Below is a small trained network, with its code and all its weights. Each question gives an input and a target symbol and asks what happens when units are switched off, that is, made to give their printed mean instead of their output.

import numpy as np


def w(rows, s, z=0):
    codes = np.array(rows[::2]) - 128.0
    scale = np.full(codes.shape[1], s)
    scale[-1] = z or s
    return codes * scale


def f(y):
    return np.maximum(y, 0)


def softmax(a):
    e = np.exp(a - a.max(-1, keepdims=True))
    return e / e.sum(-1, keepdims=True)


def log_softmax(a):
    a = a - a.max(-1, keepdims=True)
    return a - np.log(np.exp(a).sum(-1, keepdims=True))


def net(x, mask):
    ids = ['βδηλξπφψ'.index(c) for c in x.split()]
    T = len(ids)
    res = E[ids] + P[:T]
    u = 0
    for l in range(2):
        r = res
        for j in range(2):
            rows = slice(2 * j, 2 * j + 2)
            q, k, v = (r @ M[l][rows].T for M in (Q, K, V))
            z = softmax(np.where(np.tri(T) > 0, q @ k.T / 2**0.5, -1e9)) @ v
            o = O[l][rows]
            res = res + np.where(mask[u + j], z, o[:, -1]) @ o[:, :-1]
        u += 2
        y = f(res @ A[l][:, :-1].T + A[l][:, -1])
        res = res + np.where(mask[u : u + 8], y, B[l][:, -1]) @ B[l][:, :-1]
        u += 8
    return log_softmax(res[-1] @ U[:, :-1].T + U[:, -1])


Q, K, V, O, A, B = {}, {}, {}, {}, {}, {}
E = w([
[207,95,215],'β',
[151,177,128],'δ',
[124,96,157],'η',
[110,107,139],'λ',
[143,102,162],'ξ',
[116,11,2],'π',
[119,140,128],'φ',
[88,169,82],'ψ',
],0.015)
P = w([
[128,173,105],'0',
[109,97,146],'1',
[204,136,94],'2',
[27,115,146],'3',
[229,143,63],'4',
[6,107,157],'5',
[244,136,64],'6',
],0.011)
Q[0] = w([
[165,2,36],'0.h0',
[49,136,9],'0.h0',
[14,190,217],'0.h1',
[130,25,40],'0.h1',
],0.0058)
K[0] = w([
[33,2,93],'0.h0',
[165,97,44],'0.h0',
[88,5,227],'0.h1',
[162,225,145],'0.h1',
],0.007)
V[0] = w([
[49,115,243],'0.h0',
[157,2,44],'0.h0',
[30,70,220],'0.h1',
[204,103,21],'0.h1',
],0.0081)
O[0] = w([
[166,165,84,55],'0.h0',
[96,29,113,114],'0.h0',
[207,90,105,5],'0.h1',
[12,66,196,180],'0.h1',
],0.011,0.0031)
A[0] = w([
[63,141,157,125],'0.n0',
[67,146,66,113],'0.n1',
[170,200,216,239],'0.n2',
[137,165,212,192],'0.n3',
[206,161,1,194],'0.n4',
[192,21,145,4],'0.n5',
[98,149,136,169],'0.n6',
[85,52,184,63],'0.n7',
],0.0087,0.004)
B[0] = w([
[124,146,129,175],'0.n0',
[163,163,114,163],'0.n1',
[131,32,131,254],'0.n2',
[110,73,110,211],'0.n3',
[225,226,154,157],'0.n4',
[81,189,101,161],'0.n5',
[91,165,127,171],'0.n6',
[254,141,55,173],'0.n7',
],0.0093,0.0075)
Q[1] = w([
[65,238,42],'1.h0',
[207,249,65],'1.h0',
[50,19,147],'1.h1',
[254,162,113],'1.h1',
],0.0063)
K[1] = w([
[183,77,199],'1.h0',
[130,255,182],'1.h0',
[66,239,74],'1.h1',
[156,79,205],'1.h1',
],0.0067)
V[1] = w([
[166,177,177],'1.h0',
[192,182,9],'1.h0',
[167,56,255],'1.h1',
[133,206,31],'1.h1',
],0.0074)
O[1] = w([
[133,60,73,11],'1.h0',
[109,187,137,253],'1.h0',
[158,125,255,152],'1.h1',
[123,145,46,100],'1.h1',
],0.0092,0.0019)
A[1] = w([
[55,152,42,110],'1.n0',
[3,216,196,174],'1.n1',
[153,67,69,39],'1.n2',
[187,127,56,1],'1.n3',
[192,67,141,76],'1.n4',
[254,200,251,115],'1.n5',
[9,105,126,197],'1.n6',
[119,222,241,8],'1.n7',
],0.0079,0.0057)
B[1] = w([
[111,91,168,209],'1.n0',
[182,74,178,233],'1.n1',
[29,198,174,156],'1.n2',
[144,171,255,149],'1.n3',
[89,125,88,172],'1.n4',
[81,206,102,254],'1.n5',
[191,50,116,215],'1.n6',
[57,52,45,169],'1.n7',
],0.0087,0.0071)
U = w([
[75,193,196,84],'β',
[166,65,150,161],'δ',
[184,196,91,188],'η',
[165,171,82,174],'λ',
[159,174,128,121],'ξ',
[52,124,94,2],'π',
[148,138,99,93],'φ',
[140,98,6,137],'ψ',
],0.013,0.0054)

Each question gives the input, a string of symbols that net reads in full, and the target symbol t.
The units are the heads (2 rows each of Q, K, V and O) and the neurons (one row each of A and B). Each row of codes is followed by its name. A weight is (code - 128) times the scale printed after its matrix; where a second scale follows, it is the last column's (O, A, B and U).
mask holds one flag per unit, layer by layer, with each layer's heads first. A switched-off unit (its flag False) gives its mean, the last column of its rows in O or B, instead of its output. The means were averaged over made-up inputs and are rounded, as every weight is.
A unit's drop is (log p(t) with every unit on - log p(t) with that unit switched off) / (log p(t) with every unit on - log p(t) with every unit switched off).
The circuit of an input: a set's keep is (log p(t) with only the set's units on - log p(t) with every unit switched off) / (log p(t) with every unit on - log p(t) with every unit switched off). Starting from the 12 units with the biggest drops (on a tie, the unit counted first), units are removed one at a time, each time the one whose removal leaves the highest keep (on an exact tie, the one counted first), for as long as the keep stays at least 0.8.
units of the circuit, in order: the units of the circuit, biggest drop first
most important unit: the unit with the biggest drop
top k neurons: the k neurons with the biggest drops, biggest first
top k neurons in layer l: the k neurons of layer l with the biggest drops, biggest first
heads that matter: for each layer, one digit per head in row order, 1 if its drop is at least 0.15 and else 0, layers parted by /
drop of u: that unit's drop, to one decimal
input ψ β η, target ψ: top 2 neurons in layer 0 => (0.n4 0.n7)
input λ ψ δ λ, target ψ: units of the circuit, in order => (1.h1 0.h1)
input δ π β ψ, target ψ: most important unit => 0.n7
input β δ ξ, target β: units of the circuit, in order => (1.h1 1.n5)
input β δ η β π, target π: heads that matter => 10 / 00
input δ δ λ λ, target δ: heads that matter => 10 / 01
input δ δ η δ η δ ξ, target η: units of the circuit, in order => (0.n4 0.h0)
input β η δ δ δ δ, target δ: heads that matter => 10 / 10
input β δ η, target β: top 2 neurons in layer 1 => (1.n5 1.n6)
input ξ β η π δ δ δ, target δ: units of the circuit, in order => (0.h1 1.n1 1.n5 0.n7)
input β δ ψ, target β: units of the circuit, in order => (0.n2 1.h1)
input β δ β η λ, target β: units of the circuit, in order => (1.h1 1.n5 0.n2)
input ψ η η ψ λ, target η: units of the circuit, in order => (0.n4 0.n2 0.h0)
input π δ β β ψ ψ, target ψ: heads that matter => 10 / 01
input β φ ψ, target β: top 2 neurons in layer 0 => (0.n2 0.n4)
input δ δ ψ, target δ: heads that matter => 11 / 00
input ξ δ π η β β β, target β: heads that matter => 11 / 10
input δ η δ η δ δ, target η: heads that matter => 01 / 00
input β ψ η, target β: units of the circuit, in order => (1.h1 0.n2 1.n6)
input λ δ δ ψ δ ξ, target ψ: top neuron in layer 0 => (0.n4)
input δ δ δ δ δ φ, target δ: heads that matter => 10 / 00
input η λ β β λ, target β: top 2 neurons in layer 0 => (0.n2 0.n7)
input δ φ β δ δ, target β: heads that matter => 00 / 01
input β δ β, target β: top 2 neurons => (1.n5 1.n6)
input λ ψ δ δ δ ψ ψ, target δ: top neuron => (1.n1)
input δ δ β β δ, target β: heads that matter => 10 / 01
input ψ δ η, target ψ: top neuron in layer 1 => (1.n1)
input δ δ δ φ, target δ: top 3 neurons => (0.n7 1.n5 0.n2)
input ψ β δ ψ δ β π, target π: top 3 neurons in layer 0 => (0.n7 0.n5 0.n2)
input δ η η ψ δ φ, target ψ: drop of 1.n5 => 0.0
